Below are the code and all the weights of a small trained network. Each question names an input and a target symbol and asks about switching units off, where a switched-off unit gives its printed mean instead of its output.

import numpy as np


def w(rows, s, z=0):
    codes = np.array(rows[::2]) - 128.0
    scale = np.full(codes.shape[1], s)
    scale[-1] = z or s
    return codes * scale


def norm(h):
    return h / np.sqrt((h * h).mean(-1, keepdims=True) + 1e-5)


def f(y):
    return y / 2 * (1 + np.tanh(0.7978845608 * (y + 0.044715 * y**3)))


def softmax(a):
    e = np.exp(a - a.max(-1, keepdims=True))
    return e / e.sum(-1, keepdims=True)


def log_softmax(a):
    a = a - a.max(-1, keepdims=True)
    return a - np.log(np.exp(a).sum(-1, keepdims=True))


def net(x, mask):
    ids = ['αβεζηθμξπστψω'.index(c) for c in x.split()]
    T = len(ids)
    res = E[ids] + P[:T]
    r = norm(res)
    for j in range(2):
        rows = slice(3 * j, 3 * j + 3)
        q, k, v = (r @ M[0][rows].T for M in (Q, K, V))
        z = softmax(np.where(np.tri(T) > 0, q @ k.T / 3**0.5, -1e9)) @ v
        o = O[0][rows]
        res = res + np.where(mask[j], z, o[:, -1]) @ o[:, :-1]
    y = f(norm(res) @ A[0][:, :-1].T + A[0][:, -1])
    res = res + np.where(mask[2:6], y, B[0][:, -1]) @ B[0][:, :-1]
    return log_softmax(norm(res)[-1] @ U[:, :-1].T + U[:, -1])


Q, K, V, O, A, B = {}, {}, {}, {}, {}, {}
E = w([
[140,144,131,109,130,55,114,120,89,129,105,197],'α',
[136,153,91,188,155,141,203,133,88,179,101,152],'β',
[238,60,55,132,120,56,155,65,207,141,102,48],'ε',
[200,165,107,165,197,84,77,214,254,101,59,150],'ζ',
[164,145,85,87,174,132,104,87,114,66,183,142],'η',
[148,137,139,121,115,47,138,142,72,112,99,186],'θ',
[75,84,115,185,172,102,147,110,143,54,139,174],'μ',
[178,141,143,191,102,89,147,143,99,137,185,174],'ξ',
[190,150,152,138,102,64,130,135,97,140,147,175],'π',
[89,129,117,68,137,131,112,207,95,155,185,91],'σ',
[155,184,174,99,128,105,171,129,122,178,136,188],'τ',
[105,168,174,130,96,122,72,122,139,86,122,197],'ψ',
[172,143,131,82,179,132,131,101,91,49,178,125],'ω',
],0.008)
P = w([
[158,185,21,93,43,1,126,132,174,86,133,227],'0',
[139,147,20,49,69,30,106,134,174,112,119,231],'1',
[151,129,44,45,72,66,105,140,184,126,124,217],'2',
[150,113,61,58,74,95,116,137,174,137,125,216],'3',
[150,109,82,64,75,114,117,126,166,136,125,210],'4',
[148,100,96,71,85,127,113,114,162,147,132,205],'5',
[142,101,113,78,94,135,114,110,151,150,132,196],'6',
[142,97,130,88,102,145,113,102,140,154,134,191],'7',
[140,95,145,89,106,150,113,95,127,156,135,181],'8',
[134,90,159,102,114,156,112,79,118,160,139,173],'9',
[134,92,175,113,122,160,112,83,101,158,128,163],'10',
[131,90,192,122,134,161,114,74,86,165,127,156],'11',
[133,88,206,127,141,173,110,59,82,173,134,149],'12',
[129,93,226,135,151,182,106,46,68,171,125,145],'13',
],0.0035)
Q[0] = w([
[98,125,136,141,180,104,197,115,98,131,129,233],'H1',
[28,105,58,105,165,235,136,148,211,76,98,14],'H1',
[140,94,123,131,142,99,98,104,162,33,138,102],'H1',
[129,135,36,112,188,217,211,168,173,144,161,51],'H2',
[41,140,128,139,189,221,187,72,243,60,83,75],'H2',
[170,120,254,77,63,80,51,130,103,141,237,227],'H2',
],0.007)
K[0] = w([
[86,68,209,191,184,146,104,121,119,92,122,134],'H1',
[101,144,1,125,79,75,151,153,176,99,143,112],'H1',
[194,139,70,127,104,83,168,88,170,106,94,162],'H1',
[151,126,49,104,113,123,109,151,188,122,87,110],'H2',
[109,149,56,148,132,60,153,137,189,77,122,120],'H2',
[99,135,194,102,170,158,87,121,21,126,162,125],'H2',
],0.0089)
V[0] = w([
[56,94,85,140,120,134,39,173,84,82,197,85],'H1',
[49,173,225,54,181,201,100,203,105,160,141,99],'H1',
[143,78,188,204,135,117,83,55,139,94,46,193],'H1',
[73,188,111,159,51,139,134,114,124,176,142,114],'H2',
[103,229,101,86,157,222,119,159,86,117,96,109],'H2',
[104,2,138,181,176,171,173,127,133,104,136,232],'H2',
],0.0045)
O[0] = w([
[193,177,116,122,107,212,119,80,116,126,43,89,170],'H1',
[184,142,91,113,128,81,211,96,240,89,98,118,2],'H1',
[122,140,60,16,54,103,67,228,96,153,146,186,60],'H1',
[84,104,129,87,47,151,161,71,77,79,173,204,69],'H2',
[45,179,83,150,139,149,107,186,113,63,130,191,97],'H2',
[162,210,144,176,174,179,254,45,216,75,87,19,94],'H2',
],0.0046,0.0024)
A[0] = w([
[150,128,112,135,2,84,149,128,152,161,132,153,21],'N1',
[79,127,134,90,64,64,91,122,126,193,90,138,2],'N2',
[136,182,155,199,74,63,102,183,184,209,93,160,100],'N3',
[140,147,179,50,111,130,133,217,197,205,147,73,116],'N4',
],0.0053,0.0027)
B[0] = w([
[111,136,77,27,143,211,204,61,201,56,98,113,148],'N1',
[130,143,170,199,124,217,224,93,152,132,163,53,192],'N2',
[125,124,100,186,214,148,85,121,243,73,18,1,250],'N3',
[108,64,59,131,102,73,37,146,57,128,95,208,174],'N4',
],0.0075,0.0021)
U = w([
[69,99,51,50,254,160,66,70,66,76,129,109,9],'α',
[116,176,136,142,87,73,113,195,53,146,177,197,254],'β',
[177,27,173,133,70,94,102,93,122,203,131,73,119],'ε',
[133,181,138,231,166,113,66,214,195,121,68,135,140],'ζ',
[43,173,129,119,85,98,95,90,135,140,129,76,103],'η',
[148,140,101,47,27,169,121,114,196,66,88,168,146],'θ',
[166,182,127,115,65,212,111,175,70,219,42,102,111],'μ',
[90,134,133,122,116,130,114,113,145,156,117,115,76],'ξ',
[93,127,131,128,116,130,110,120,143,131,127,117,75],'π',
[226,184,176,182,147,203,180,62,109,115,179,125,189],'σ',
[82,98,146,122,85,93,157,181,102,83,102,48,110],'τ',
[133,145,67,111,114,142,163,163,142,161,106,135,113],'ψ',
[94,80,155,111,139,42,193,138,221,98,176,179,109],'ω',
],0.0084,0.0076)

Each question gives the input, a string of symbols that net reads in full, and the target symbol t.
The units are the heads (3 rows each of Q, K, V and O) and the neurons (one row each of A and B). Each row of codes is followed by its name. A weight is (code - 128) times the scale printed after its matrix; where a second scale follows, it is the last column's (O, A, B and U).
mask holds one flag per unit, heads first, then neurons. A switched-off unit (its flag False) gives its mean, the last column of its rows in O or B, instead of its output. The means were averaged over made-up inputs and are rounded, as every weight is.
A unit's drop is (log p(t) with every unit on - log p(t) with that unit switched off) / (log p(t) with every unit on - log p(t) with every unit switched off).
The circuit of an input: a set's keep is (log p(t) with only the set's units on - log p(t) with every unit switched off) / (log p(t) with every unit on - log p(t) with every unit switched off). Starting from all 6 units, units are removed one at a time, each time the one whose removal leaves the highest keep (on an exact tie, the one counted first), for as long as the keep stays at least 0.8.
circuit, biggest first: the units of the circuit, biggest drop first
k most important neurons: the k neurons with the biggest drops, biggest first
heads that matter: for each layer, one digit per head in row order, 1 if its drop is at least 0.15 and else 0, layers parted by /
input σ σ σ ω α σ σ σ ψ π, target θ: circuit, biggest first -> [H1, N1]
input α μ η ζ τ α α, target ω: circuit, biggest first -> [H1, N2, N1]
input β μ α σ μ μ μ ε ε β τ, target ω: circuit, biggest first -> [H1]
input ω π β ω ψ ζ τ σ σ ω η, target β: 3 most important neurons -> [N3, N1, N2]
input β π ω ζ σ μ ψ σ μ η, target β: circuit, biggest first -> [H1, N3]
input σ μ ζ σ σ τ σ π, target ω: circuit, biggest first -> [H1, N1]
input ε ζ π α μ π σ π ψ ζ σ μ, target α: circuit, biggest first -> [H1, H2, N2]
input τ ω τ σ ω ζ π β, target ζ: heads that matter -> 01
input ζ α π ζ ξ σ σ π ξ μ β, target μ: heads that matter -> 10
input μ σ ψ σ μ ω θ ξ, target ζ: heads that matter -> 00
input σ μ ξ η ψ τ σ ω ξ π η ξ, target ε: circuit, biggest first -> [H1, H2, N2]
input α μ ψ ω ω π, target ζ: heads that matter -> 01
input σ θ σ ω, target β: circuit, biggest first -> [N3, H2]
input μ ω τ, target ζ: circuit, biggest first -> [N3]
input ζ ζ ψ θ ξ σ ω σ ξ, target ζ: 3 most important neurons -> [N3, N4, N1]
input σ β σ ζ σ β, target σ: heads that matter -> 10
input θ μ β τ, target ω: heads that matter -> 11
input β σ θ τ ζ ξ, target ω: heads that matter -> 11
input ζ σ π ζ ω, target β: heads that matter -> 10
input π π θ α, target ε: circuit, biggest first -> [H2, H1, N2, N3]
input σ σ σ α σ μ ξ, target β: circuit, biggest first -> [H1]
input π μ π σ ξ ψ π μ μ π ζ θ ψ, target θ: heads that matter -> 10
